Below is a small trained network, with its code and all its weights. Each question gives an input and a target symbol and asks what happens when units are switched off, that is, made to give their printed mean instead of their output.

import numpy as np


def w(rows, s, z=0):
    codes = np.array(rows[::2]) - 128.0
    scale = np.full(codes.shape[1], s)
    scale[-1] = z or s
    return codes * scale


def f(y):
    return np.maximum(y, 0)


def softmax(a):
    e = np.exp(a - a.max(-1, keepdims=True))
    return e / e.sum(-1, keepdims=True)


def log_softmax(a):
    a = a - a.max(-1, keepdims=True)
    return a - np.log(np.exp(a).sum(-1, keepdims=True))


def net(x, mask):
    ids = ['αβγεθμξπτφψω'.index(c) for c in x.split()]
    T = len(ids)
    res = E[ids] + P[:T]
    u = 0
    for l in range(2):
        q, k, v = (res @ M[l].T for M in (Q, K, V))
        z = softmax(np.where(np.tri(T) > 0, q @ k.T / 3**0.5, -1e9)) @ v
        res = res + np.where(mask[u], z, O[l][:, -1]) @ O[l][:, :-1]
        u += 1
        y = f(res @ A[l][:, :-1].T + A[l][:, -1])
        res = res + np.where(mask[u : u + 4], y, B[l][:, -1]) @ B[l][:, :-1]
        u += 4
    return log_softmax(res[-1] @ U[:, :-1].T + U[:, -1])


Q, K, V, O, A, B = {}, {}, {}, {}, {}, {}
E = w([
[152,188,90,61],'α',
[190,145,201,162],'β',
[232,61,183,154],'γ',
[249,10,142,141],'ε',
[163,120,91,141],'θ',
[174,70,124,235],'μ',
[183,65,49,127],'ξ',
[175,133,140,145],'π',
[131,180,126,202],'τ',
[128,231,180,169],'φ',
[162,152,198,244],'ψ',
[188,155,148,85],'ω',
],0.018)
P = w([
[88,140,103,109],'0',
[126,135,98,115],'1',
[161,131,92,130],'2',
[184,132,86,136],'3',
[205,140,91,141],'4',
[220,145,86,147],'5',
[235,151,91,155],'6',
[246,163,91,155],'7',
[245,176,86,163],'8',
],0.013)
Q[0] = w([
[247,158,30,169],'L0H1',
[118,102,172,29],'L0H1',
[163,116,212,149],'L0H1',
],0.012)
K[0] = w([
[254,211,95,179],'L0H1',
[9,90,129,175],'L0H1',
[105,142,51,142],'L0H1',
],0.0093)
V[0] = w([
[135,139,6,86],'L0H1',
[98,176,83,163],'L0H1',
[146,181,141,86],'L0H1',
],0.019)
O[0] = w([
[114,139,40,35,188],'L0H1',
[253,160,54,164,85],'L0H1',
[203,89,195,7,252],'L0H1',
],0.012,0.003)
A[0] = w([
[45,254,149,175,100],'L0N1',
[109,153,141,64,3],'L0N2',
[250,33,146,131,74],'L0N3',
[104,246,112,151,160],'L0N4',
],0.0073,0.0037)
B[0] = w([
[150,114,154,170,144],'L0N1',
[99,156,130,238,144],'L0N2',
[98,97,83,180,249],'L0N3',
[61,204,60,1,153],'L0N4',
],0.0081,0.013)
Q[1] = w([
[124,108,184,123],'L1H1',
[201,2,56,180],'L1H1',
[226,198,118,125],'L1H1',
],0.0044)
K[1] = w([
[253,73,211,114],'L1H1',
[194,171,136,126],'L1H1',
[224,96,132,140],'L1H1',
],0.0039)
V[1] = w([
[148,31,81,144],'L1H1',
[143,201,83,137],'L1H1',
[202,1,40,187],'L1H1',
],0.0058)
O[1] = w([
[8,113,87,211,170],'L1H1',
[165,93,158,167,186],'L1H1',
[1,99,126,101,255],'L1H1',
],0.0082,0.006)
A[1] = w([
[194,90,102,145,3],'L1N1',
[126,113,149,70,83],'L1N2',
[127,150,219,61,108],'L1N3',
[75,3,133,100,50],'L1N4',
],0.011,0.0045)
B[1] = w([
[71,255,183,72,216],'L1N1',
[56,132,151,110,154],'L1N2',
[119,90,167,133,160],'L1N3',
[103,155,131,105,255],'L1N4',
],0.012,0.0072)
U = w([
[164,165,104,23,75],'α',
[225,40,154,139,211],'β',
[91,133,181,122,125],'γ',
[30,195,140,121,70],'ε',
[198,87,9,142,196],'θ',
[121,157,31,203,140],'μ',
[97,155,25,133,76],'ξ',
[219,61,64,134,254],'π',
[154,247,40,179,55],'τ',
[177,255,165,123,108],'φ',
[195,165,89,223,96],'ψ',
[205,34,150,29,168],'ω',
],0.0081,0.0088)

Each question gives the input, a string of symbols that net reads in full, and the target symbol t.
The units are the heads (3 rows each of Q, K, V and O) and the neurons (one row each of A and B). Each row of codes is followed by its name. A weight is (code - 128) times the scale printed after its matrix; where a second scale follows, it is the last column's (O, A, B and U).
mask holds one flag per unit, layer by layer, with each layer's heads first. A switched-off unit (its flag False) gives its mean, the last column of its rows in O or B, instead of its output. The means were averaged over made-up inputs and are rounded, as every weight is.
A unit's drop is (log p(t) with every unit on - log p(t) with that unit switched off) / (log p(t) with every unit on - log p(t) with every unit switched off).
top k neurons: the k neurons with the biggest drops, biggest first
top k neurons in layer l: the k neurons of layer l with the biggest drops, biggest first
drop of u: that unit's drop, to one decimal
input ω φ ε ε ω φ τ μ, target τ: top neuron	(L1N1)
input φ τ ε ε, target ε: top 2 neurons	(L1N4 L0N3)
input θ θ φ ξ φ ξ, target φ: top 3 neurons	(L1N1 L0N3 L0N4)
input ω ψ ε ε γ, target γ: top 2 neurons	(L0N3 L1N1)
input γ θ ω φ τ, target φ: top 2 neurons	(L1N1 L0N3)
input φ ε μ ψ ε β β ε α, target ε: top 2 neurons	(L0N3 L1N2)
input μ θ ξ φ θ φ ψ ε ψ, target ε: top 2 neurons	(L0N3 L0N4)
input α ξ γ μ μ β α γ, target α: top 2 neurons	(L1N1 L1N4)
input ε α φ, target α: top 2 neurons in layer 0	(L0N4 L0N3)
input γ φ ψ ξ τ τ, target τ: drop of L0H1	1.2
input φ μ γ β α α α, target α: drop of L1N2	0.2
input ε ψ ψ μ ε μ, target ε: drop of L0H1	0.6
input μ ε α α, target α: top 2 neurons	(L0N3 L1N2)
input α ξ ψ φ φ π ω φ μ, target φ: top neuron in layer 0	(L0N4)
input ε ε τ ξ θ, target θ: top 2 neurons in layer 1	(L1N1 L1N4)
input ψ π φ μ φ ε, target φ: top 2 neurons in layer 0	(L0N4 L0N3)
